Rows and roughly how far along a hidden order each lies, from 0 to 9
In the rows, 100 means zero.
[103 109  54 114 113 104 107  68  96 108 113  98  94  98 107  76 122  91
 119  97  95  97 103  99 113  96  94 100  88 117  21 102 112 101 108  97
  80 105  95 111  89  97 110 110 108 116  91 101 100 107  98 107 100  96
 104 103  98 111 101 114  93 101 103 103  73 127  92 100 100  89 102 125
  93 102 117  97 116 102 106  96  96 107 100  97  71 107 113 108  93 103
  97  97 104  93 107 105  50 100 109  89 100 106 132  98 107  93  92  98
  99 107 104 101 100  96 103 110 102  98 103  92 123  96 103 100  99  83
  85 117  98  97  37  96 107 100  83  92  68  86  92  82  97  78 116  28
 100 127  99 123  98]
9
[101 110 123  92  81  96 102  96  89 115 124 100  92  91 113 116 122 124
  92  97 108 103  94  99 101  40 101  89 113 110  74  98  89  99 107 106
  91 106  98 106  89  94  98  91  86  93  92  96  90 126 100 100  94  85
  87  97 102 100  97  99  94  98 104  96  91  81  95 130 110  93  99  82
 104 105 100 102  97 102 103 103 100  99 106 101 102 110  82 109 102 130
  98  91  99  98 101 103  43  94 116  97 102  83 115  95  61  91 131  96
  96 108 102 102 104  90 122 100 104 102  95  92 128 113  96 106 101 130
  97  71  81  95  89  98 111 105 107  94 125 102  98 108 104 123  92  97
  94  76  93 110 105]
0
[ 89 113  80 116 119  95  98  63  93  91  80 104  99  91 128  62 124  99
 108 115 101  99  92 103 106  74 108  85 104 116  70 105 130  93 108  95
  92 100  98 115  83  97 105 121  75 112  91  95  98 121  93 111 107 101
  77  99 104  99 110  88  99  97  99  97 107 121  93  88 119  95 100 126
  98 108 103  94  93 101 105 101 102  99 105 110  88 100 107 100  96 108
  97  90 102 104  87 100  91 103 134  97 100  89 112  92 134 103 112 103
  88  99  91 101  98 112 100 103 100  99  99  91 101 101  77  99 103  54
 105  92  84 106  87 127  90 105 116  83  96  98 102  96 105  98 111  82
  97  95  88  79  75]
0
[103  89  88  96 128 105 103 119 109  97 112 107 100 107  54 124  83  71
 128  92  96  95 107 105  99 186  86 112  92  92  75  96 100 106  96 100
 111  97  98  98 108 106 102  94 121 111 111 107 107  74 101 102 105 117
 121 102  97 108  93 105 106 103 103 106  85  95 104  72  85 103  95 118
 104  94 106 101 114  99  91  97  97 105  95  93  95  89 113  99  95  79
 103 109 103  88 106 103 110  99  98  94  98 141 103 106  99 102  69  95
 107 100 109  99  97  94  87 102 102 102 102 111 137  93 114  90  97  94
  99 127 125  99 100  94 110  99  79 110  80  95  86  74  95  72 112  82
 107 140 108 120 108]
9
[104 107 135 112 140  98 106 101  99 113 107 106  96  93  53 106 122  97
 100  94  94 103  95  96  90 112  94  94 105 103  31  99 110 103 100 103
 119  96  94 109  89  99  95 108  64 110 101 104  96  89  94 108 106  93
  94  99  98 111  94  81 105 104 107 105 110  45 111  52 102  90 101 122
 104 106 112  99 101 106 105 102 105  97 112 103 119  90 111 101  98 110
 103  94 103  94  88 102 109  85 124 103  99 125 115 109 113  99  87  95
  99 104  99  99  91  80  96 104 105 100  91  98 104 112 103 111  96  82
 116  79  86 100  75 126 118  96 106  97 114  98  96  96 110  97  76  91
 108  97 112  95  99]
0
[ 98  99 127 100 127  98 101 143 103  98 122 112 103  99  33 140  85  88
 102  95  97  99  99 109  90 163  90  97 111  93  75  97 102 105  96 103
 128  94  97  98 101 105  90  93  82 106 115 105 102  77  97  99 105 107
 105  98  99 105  94  82 115 101 106 100 116  68 109  73  96 109  90 112
 107  99 101 102  96 103  92 103 105  99 105  97 119  78  87  98  97  97
 103 102 103  89  92 103 135  81 110  99  99 135  93 104  95 105  66  93
  96 100 107  99  93  80  95  98 107 106  93 113 136 109 102 103  97  94
 112  97 105 101 100 109 117 100 100 103 119 103  87  91 104  96  88 114
 106 116 101  97  98]
0
[ 94 107  38 116 105 103  99  53  99  94  75  94 100  99 154  36 106  97
 114 111  99  97 101  98 112  92 107 100  82 108  61 106 122  96 106  91
  78 104 101 105  91  97 109 123 115 113  89  97 105 115  99 107 102 106
  94 105 102  99 108 115  92  99  95 100  91 150  92 115 106  93 107 127
  95 107 108  94 107  99 106  97  98 103  97 103  72 110 122  98  97  82
  98  97 101 104 101  99  79 109 117  97 100  75 111  92 147 100 106 110
  94  99  94 100 102 119  93 108  95  95 106  92  71  85  92  96 103  57
  87 115  98 105  72 104  87 103  99  87  68  93 106  97  98  78 130  71
 100 114  96  98  84]
9
[ 88 113 101 113 107  93  98  68  92  87  78 106 100  89 133  66 122 107
 105 117 110  99  95 100 105  75 109  86 108 118  67 106 128  93 109  93
  92 101  99 111  77  97 104 126  77 111  92  95  98 129  94 112 106 100
  75  98 104  95 111  85 103  96  99  93 110 127  90 116 122 100  98 121
 101 107  99  94  89 102 101 102 101 100 105 108  91 100 101  99  96 109
  97  90 102 105  86 101  91 104 132  96 101  77 108  92 130 103 111 104
  86  98  92 102 100 113  99 100  98 100  97  92 119 103  82 100 103  58
 107  87  84 107  94 123  95 107 124  83 104 103 105  99 105  99 111  92
  96  82  77  76  75]
0
[105 112  55 120 116 106 107  52  97 109 100  96  93  98 116  71 127  92
 119  98  92  98 101  95 115  56  93  98  80 114  14 103 117 102 107  96
  81 104  96 113  88  95 112 112 108 117  86 101 100 106  97 105 100 101
 103 103 101 113  91 117  91 103 101 104  74 110  92  96 102  80 105 124
 101 101 119  97 118 103 109  95  96 106 103 100  65 115 119 108  94 104
  98  96 103  93 103 107  41 103 126  91 100 102 140 100 120  93  95 102
  99 108 102 101 100  95 103 112 102  96 102  90 141  93 105 103  99  80
  84 110  93  98  34  98 111 104  83  92  70  83  92  88  95  69 114  41
 101 125 104 125  96]
9
[112 100  60 121 136 108 108  89 106 116  90  92  96 103  74  62 116  87
 108  93  83 100  99  87 101  82  95 106  76  93  35 102 111 105  94  99
  99  97  97 104 103 129 103 114 103 108  95 107 104  79  97  92 104  99
 107 104  96 115  90 109  95 108 104 111  94  73 113  44  92  85 110 135
  98 100 120  98 119 104 114  95 102 100 104  99  97 106 129 102  96  92
 103 102 101  96  98 103  94  93 106 105  98 119 122 114 146  99  82 100
 110 105  98  96  92  83  86 111 101  94 100  94  42  91 123 112  95  82
 102 111  95  99  56 109 105  89  83 102  78  85  97 101 100  66  92  52
 111 115 129 114  99]
9
[ 83 104 125  94 108  94 101 113  95  85 134 120 101  94  73 145 104  86
 108 100 110  96 103 121 102 173  93  95 115 116  68  97 104 100 107 101
 112  99  96 108  87 106 100  93  85 113 110 100  98  95  96 113 106 115
  99  95 102 105 103  83 111  98 106  94  93 103  92 109 104 107  87 109
 113  99  95 102  97 101  83 104  98 105 103  96  96  79  76 104  93 109
  99  95 106  87  99 105 101  95 130  88 101 129 104  88  48 103  72  91
  89 101 112 104 101 101 108  93 106 112  95 112 200 113  85  92 101  93
 101  96 104 101  95 113 116 114 104  98 110 105  83  78 103 102 111  92
  93 128  75 102  92]
0
[ 98 107  44 115 100 103  99  53  98  93  69  91  99 100 147  44 115  97
 115 112  98  97 101  95 114  68 107 100  77 104  76 105 126  96 105  92
  70 102 101 107 100  96 113 123 118 111  89  96 103 119  99 106 100 101
  95 104 102  99 108 115  92  99  94 101  90 149  91 119 108  92 106 119
  95 101 103  95 105  99 106  96  97 103  97 103  72 111 119 101  98  91
  99  99  99 107 101 100  75 108 113  98 100  74 118  95 146  98 110 108
  99 100  90 101 102 119  97 104  94  93 106  88  75  88  89  97 103  67
  88 116  95 104  83  89  88 103 101  89  71  90 106 101  96  85 115  66
  99 111  94 100  89]
9
[104 102 108 105  93  98 100 100 101 107  72  89 100 100  97  68 112 121
  79 101  93 108  90  81  91  13 111  97 101  82 145 102 103  98  93 102
 103  97 102 103 107  95  96 111  79  80  94  98  96 110  99  88  98  85
  86 100  99  93 105  91  96 102  98 101 125  65 108  81 110  91 110  91
  89 108  99 100  90 101 115 100 106  92 107 107 123 108 109  97 106 112
 101  99  94 113  89  95 116  96  93 113 100  74  88 108 144 101 128 105
 103  98  84  97  95  96 100 101  97  96  98  88  23 106 101 109 100 104
 116  76  79 100 122 109  92  89 117  97 114 104 109 122 106 119  74 123
 102  52 113  80  95]
0
[ 98  90 141  85  91  94  94 142 102  89  99 107 106 102  95 129  74 102
  80 100 102 103  98 103  87 122 105 100 117  92 182  98  89  99  93 102
 122  95 103  93 114 105  90  92  92  87 111 100 100  91 101  95 101  99
 100  97 100  91 101  83 109  99  97  98 126  87 102  82 101 111  95  80
  98 100  84 103  85  98  93 104 104  95  99 103 133  85  87  92 105  95
 103 107  98 107  94  98 159 100  74 109 100  98  63 103  93 108 101  99
 100  94  94  98  99 106  95  89  99 103  98 111  82 107  96  96 100  94
 120  91 108 102 156 104  95  97 114 107 123 114 103 111 103 124  85 160
  99  77  97  79 101]
0
[111 101 134  93 112 101 106 131  99 125 114  94  95 101  72 128 112 115
  81  84  92 106  94  89  88  60  97  97 105  92  89  97  85 105  96 109
 113  99  97  98 103  96  95  93  83  86  97 105  93  97 101  84  96  83
  95  98  97 106  87  95 102 105 107 105 102  24 113  74  95  90 105  89
  99 101 108 103 103 104 112 102 105  95 108 101 130 107  93 105 103 124
 101 101  97 100  96 101  90  87  97 108 100  97 105 112  97  93 104  94
 101 107  98  99  96  71 108 104 104  99  94  96  75 111 114 116  95 135
 116  64  87  93  90 101 115  92  99 108 130  99  99 107 108 113  63 115
 106  69 120 106 112]
0
[ 93 105 129  92 115  96 103 119  96 100 146 120  98  90  53 148 103  94
 111  97 109  96 101 121  99 112  91  93 118 118  33  95  96 103 107 103
 117 100  96 102  82 104  94  92  83 115 105 102  97  95  97 109 104 108
 103  94 101 105  96  84 109  98 109  97  88  93  96 113 100 108  86 106
 116 100  97 101  98 104  84 104  99 103 105  96 105  85  74 105  93 110
  99  94 106  85 101 106  82  93 132  86 100 132 114  89  54  98  72  90
  90 102 116 104 102  86 114  97 107 111  91 111 159 109  94  99 101  94
  97  97 102  99  82 113 119 113  97 100 116 101  89  82 105  90 108  82
  99 117  80 116 104]
0
[105  93  92 116 124 104 102 123 110  94 106 104 102 107  56 116  81  77
 110  93  88  96 106 103  98 185  88 111  84  92  77  99 107 106  93  99
 113  95  99  97 111 105  98  99 112 109 114 108 107  65 100  99 104 113
 122 103  96 109  95 104 107 103 100 107  95  95 106  63  85 105  96 121
 105  94 105 101 111 100  89  98  99 103  97  95 104  89 105  95  96  79
 104 108 102  91 100 102 134  99  89 100  98 126  86 108 113 105  67  98
 106  99 106  96  96  93  84 104 102 102 102 112 108  93 114  97  96  87
 102 125 121 101  95 102 110  97  80 112  77  96  93  84  98  76 106  88
 108 131 112 116 103]
9
[102  99 124 103 103  98  99 104 100 103  74  94 101  97 105  77 107 116
  83 104  95 106  92  87  92  37 109 101 107  90 136 102 103  98  95 101
 106  97 101 103 111  97  94 111  79  83  94  99  97 105  99  90 100  85
  88  99  99  94 101  83  98 102 100 100 126  66 112  80 106  94 108  93
  90 106  98  99  90 102 112 102 107  90 107 107 126 104 102  96 104 108
 102 103  96 110  87  97 131  97  95 112 100  82  91 108 136 102 113 104
 104  99  87  97  97  96  95 101  98  96  99  94  45 108 103 108  99 103
 119  75  87 102 114 105  96  93 117 100 117 105 110 121 108 123  75 129
 103  59 115  77  93]
0
[ 95  95 100  85  56 100  94  91 101  82  91  98 103 107 148 103  82  93
  98 108 107  97 104 105 106 123 103 107  99  96 183 100  90  96 101  97
  80 105 106  95 114 103 108  86 118  92 102  94 104 107 106 106  95 101
 110 101 102  90 110 113  98  95  93  94  96 137  86 138 107 108  98  77
  96  95  83 101  98  94  93  98  94 104  87  98  84 104  98 102 104  96
  98 106  98 107 111  96 112 112  74  97 101  74  81  97  74 100 118  98
 100  94  99 103 107 126  97  93  96 100 107 103  93  97  93  84 104 115
  86 117 114 101 132  72  82 103 101 104  87 108 100 107  89 111 119 110
  91  91  88  97 105]
9
[ 99  98 131 101 131  97 104 143 103  95 127 112 102  98  44 142  92  79
  99  93  98 100  98 106  88 140  93 100 108 100  52  96 102 105  95 104
 128  93  96 104  99 106  90 110  79 100 115 107 100  72  97 100 105 109
 107  98  98 109  93  79 113 104 107 103 107  61 111  63  94 106  94 115
 109 100 100 102 101 103  92 103 102  98 106  97 124  87  86 100  98  98
 103 101 103  87  93 103 129  89 101  98  99 149  91 109  98 105  70  92
  99 102 105  98  94  84  95  98 106 107  92 113 149 110  99 105  96  97
 116  94 105  99 100 118 119 100  98 108 116 106  85  84 106  91  88 102
 105 110 105  98  99]
0
[109  94  79 103  91 103  99  91 105 103  68  83 101 109 111  67  93 108
  86  99  89 104  97  81 100  44 107 107  88  80 146 102  94  99  93  99
  90 100 104  95 118  96  99 109 111  85  92 101 102 100 103  88  94  89
 102 104  98  97 100 114  91 103  93 105 111 100 105  88 101  92 114  90
  84  99 104  99 101  98 115  97 102  95  98 103 104 106 125  95 106  93
 102 105  94 113 100  94 113 104  74 112  99  75  92 113 155 101 125 109
 111  99  86  95  98  93  89 104  94  89 107  91   3  92 114 104  99 110
 103  98  99 100 125  91  87  88  96 104  89  98 115 118  97 105  86 114
 105  77 122  93 103]
9
[112  85 116  86  89 105 100 131 106 109 116  92 100 112  72 141  81  99
  94  87  93 101 106  99 101 126  94 115  92  83 147  95  71 105  92 104
 107 100 102  88 120 103  97  80 120  89 106 106 101  82 106  87  94  99
 118 101  95 103  90 115  98 104 101 106  91  72 110  94  82 103 103  86
 101  89  98 105 118  98  83  98  98 101  93  93 105 101  94 100 104  94
 102 109  99  99 113 100 113  97  64 103  99 116  87 109  70  98  85  97
 114 101 105  98 103  87 101  99 101 100 103 107  87 100 124 102  97 142
  95 114 116  93 116  75 101  91  84 117 104  99  97 105  96 102  93 111
 103 103 121 119 125]
9
